Small tables with named rows and columns. After each table, cells are looked up by row and column.

Lel:
	Vofod	Befutuf	Rog	Nir	Rumok	Tob	Zikopa	Ful	Nibi
Bebeza	65.09	55.39	38.85	92.27	45.11	55.82	60.56	71.11	55.39
Pob	61.08	72.68	45.26	52.72	62.40	63.07	70.48	68.60	85.81
Mato	76.51	79.90	70.35	52.21	66.24	67.49	76.95	69.32	66.34
Tida	75.92	81.49	75.23	50.34	58.83	59.24	72.49	62.80	76.66
Gugimak	75.35	63.73	74.08	41.19	66.15	51.43	76.33	46.19	72.15
Zib	62.24	84.70	76.59	38.41	49.83	72.14	69.22	48.22	70.21
Gokufat	60.70	75.62	70.57	36.56	73.27	62.31	65.41	42.06	52.06
Dirilu	39.03	80.16	75.43	37.51	65.43	64.36	68.35	44.66	71.76
Gosufub	33.50	69.54	77.14	31.57	80.27	39.26	55.14	38.65	69.28
Ket	41.34	70.43	73.04	38.64	70.59	45.57	55.11	31.40	79.44
Zam	47.30	68.59	82.41	33.19	77.08	39.62	51.64	24.16	61.72
Mal	23.88	72.09	84.54	46.85	91.45	31.46	61.81	32.86	71.40
Lovelaz	35.16	75.29	77.90	40.26	83.42	32.91	67.00	18.44	70.01
Ton	31.94	67.09	72.46	38.65	81.03	31.40	46.88	6.13	57.09

Rumok of Gosufub: 80.27
Vofod of Zam: 47.30
Nibi of Lovelaz: 70.01
Rumok of Tida: 58.83
Befutuf of Tida: 81.49
Rog of Gosufub: 77.14
Rog of Zam: 82.41
Befutuf of Mal: 72.09
Vofod of Gugimak: 75.35
Zikopa of Ton: 46.88
Befutuf of Ket: 70.43
Nir of Mal: 46.85
Vofod of Lovelaz: 35.16
Tob of Bebeza: 55.82
Vofod of Mato: 76.51
Rumok of Gugimak: 66.15
Rumok of Mal: 91.45
Zikopa of Gosufub: 55.14
Befutuf of Lovelaz: 75.29
Which row has the largest Rumok? Mal

Table Mal
fields: Vav, Zedo, Zireged, Sigiku, Ber, Nesi, Fub, Kezes
Zate: [70789, -7771, -4721, 30888, 14232, 31430, 36181, 31293]
Lavode: [20392, 15310, 39149, 28700, 8307, 91792, 6977, 33382]
Dedidiv: [5222, 45944, 34925, 4408, 38900, 4988, 63837, 66731]
Nal: [20818, -11855, 37003, 18192, 26383, 34820, 55308, 20205]
Vopof: [16912, 61136, 62647, 12331, 31918, 9318, 8436, 39320]
Tapume: [13544, -28084, 35731, 28786, 17656, -10730, -20811, 44970]
Kirekif: [17468, -3167, 39789, 28531, 10261, 68589, 22578, 24585]
Zokav: [-28451, 32254, 30734, -33289, 6597, 61128, 56516, 59550]
Tal: [31812, 78919, -10141, 25674, 56327, 40938, 26761, 25111]
Marebo: [21194, 69290, -35593, 45418, 69449, -1066, -4100, 3268]
Nibegu: [28161, -15065, 35141, 66070, -98170, 11448, -790, 36975]

Zokav, Kezes: 59550
Tapume, Vav: 13544
Dedidiv, Fub: 63837
Dedidiv, Sigiku: 4408
Dedidiv, Zireged: 34925
Nibegu, Nesi: 11448
Nal, Kezes: 20205
Lavode, Kezes: 33382
Lavode, Fub: 6977
Tapume, Nesi: -10730
Nal, Fub: 55308
Tal, Vav: 31812
Zate, Kezes: 31293
Zokav, Zireged: 30734
Zate, Sigiku: 30888

Table Bez
columns: Tabeba, Zadabu, Zedepom
Gav: [294, 303, 181]
Gamoz: [153, 199, 468]
Farafig: [140, 164, 751]
Muzipa: [237, 625, 242]
Daruk: [421, -751, -135]
Kulenot: [-101, 168, 440]
Dazaza: [662, -331, 418]
Berik: [-149, 9, 253]
Toz: [290, 351, -234]
Besum: [-217, -34, 426]
Soz: [100, 431, 572]
Sas: [7, -354, 255]

Gav, Tabeba => 294
Berik, Zedepom => 253
Dazaza, Tabeba => 662
Soz, Zadabu => 431
Soz, Zedepom => 572
Sas, Zedepom => 255
Sas, Zadabu => -354
Kulenot, Tabeba => -101
Gav, Zedepom => 181
Toz, Zedepom => -234
Muzipa, Zadabu => 625
Gamoz, Zadabu => 199
Dazaza, Zadabu => -331
Daruk, Tabeba => 421
Row with the largest Zedepom: Farafig

Dube
|  | Zare | Semiren |
|---|---|---|
| Pabita | 67.491 | 80.685 |
| Bov | 77.071 | 18.004 |
| Zamuvi | 81.913 | 38.250 |
| Mim | 37.434 | 20.220 |

Semiren of Pabita is 80.685
Zare of Bov is 77.071
Zare of Pabita is 67.491
Semiren of Zamuvi is 38.250
Zare of Mim is 37.434
Semiren of Bov is 18.004
Zare of Zamuvi is 81.913
Semiren of Mim is 20.220

Gif
|  | Kufi | Ponogi | Validuv | Patebi | Kubik | Mef | Midiro |
|---|---|---|---|---|---|---|---|
| Difunam | -61542 | -40524 | -43672 | -20619 | -6209 | -43300 | -19798 |
| Buvo | -27907 | 14249 | -35842 | -49992 | -21267 | -32742 | -3543 |
| Rugof | -84198 | -18410 | -61596 | -1231 | -12594 | -29317 | -63273 |
| Baloruv | -24338 | -29366 | -11106 | 17096 | -64845 | -20162 | 19475 |
| Mikiti | -49049 | -73179 | -16155 | -58342 | -61209 | -30956 | -20646 |
| Nir | 1396 | 5682 | -37761 | -55532 | -34159 | -57354 | -44239 |
| Dapotov | -3581 | -18475 | -39801 | 5170 | -30713 | 31260 | 28130 |
| Regofi | -68568 | -40810 | -20598 | 1146 | -35745 | 11217 | -43040 |
| Rad | -43895 | -47899 | -35642 | -9363 | -58255 | 9545 | -20666 |
| Kosed | 31931 | 7150 | -9500 | 713 | -34748 | 62372 | -74053 |
| Roba | -50374 | -16359 | -30166 | 9147 | -55885 | -53429 | 9345 |

What is the Patebi of Regofi in Gif?
1146
What is the Midiro of Baloruv in Gif?
19475
What is the Midiro of Nir in Gif?
-44239
What is the Ponogi of Mikiti in Gif?
-73179
What is the Ponogi of Baloruv in Gif?
-29366
What is the Ponogi of Rad in Gif?
-47899
What is the Validuv of Regofi in Gif?
-20598
What is the Midiro of Difunam in Gif?
-19798
What is the Ponogi of Roba in Gif?
-16359
What is the Kufi of Roba in Gif?
-50374
What is the Ponogi of Difunam in Gif?
-40524
What is the Ponogi of Dapotov in Gif?
-18475
What is the Kubik of Difunam in Gif?
-6209
What is the Patebi of Dapotov in Gif?
5170
What is the Midiro of Roba in Gif?
9345
What is the Kubik of Rugof in Gif?
-12594
What is the Mef of Baloruv in Gif?
-20162
What is the Ponogi of Buvo in Gif?
14249

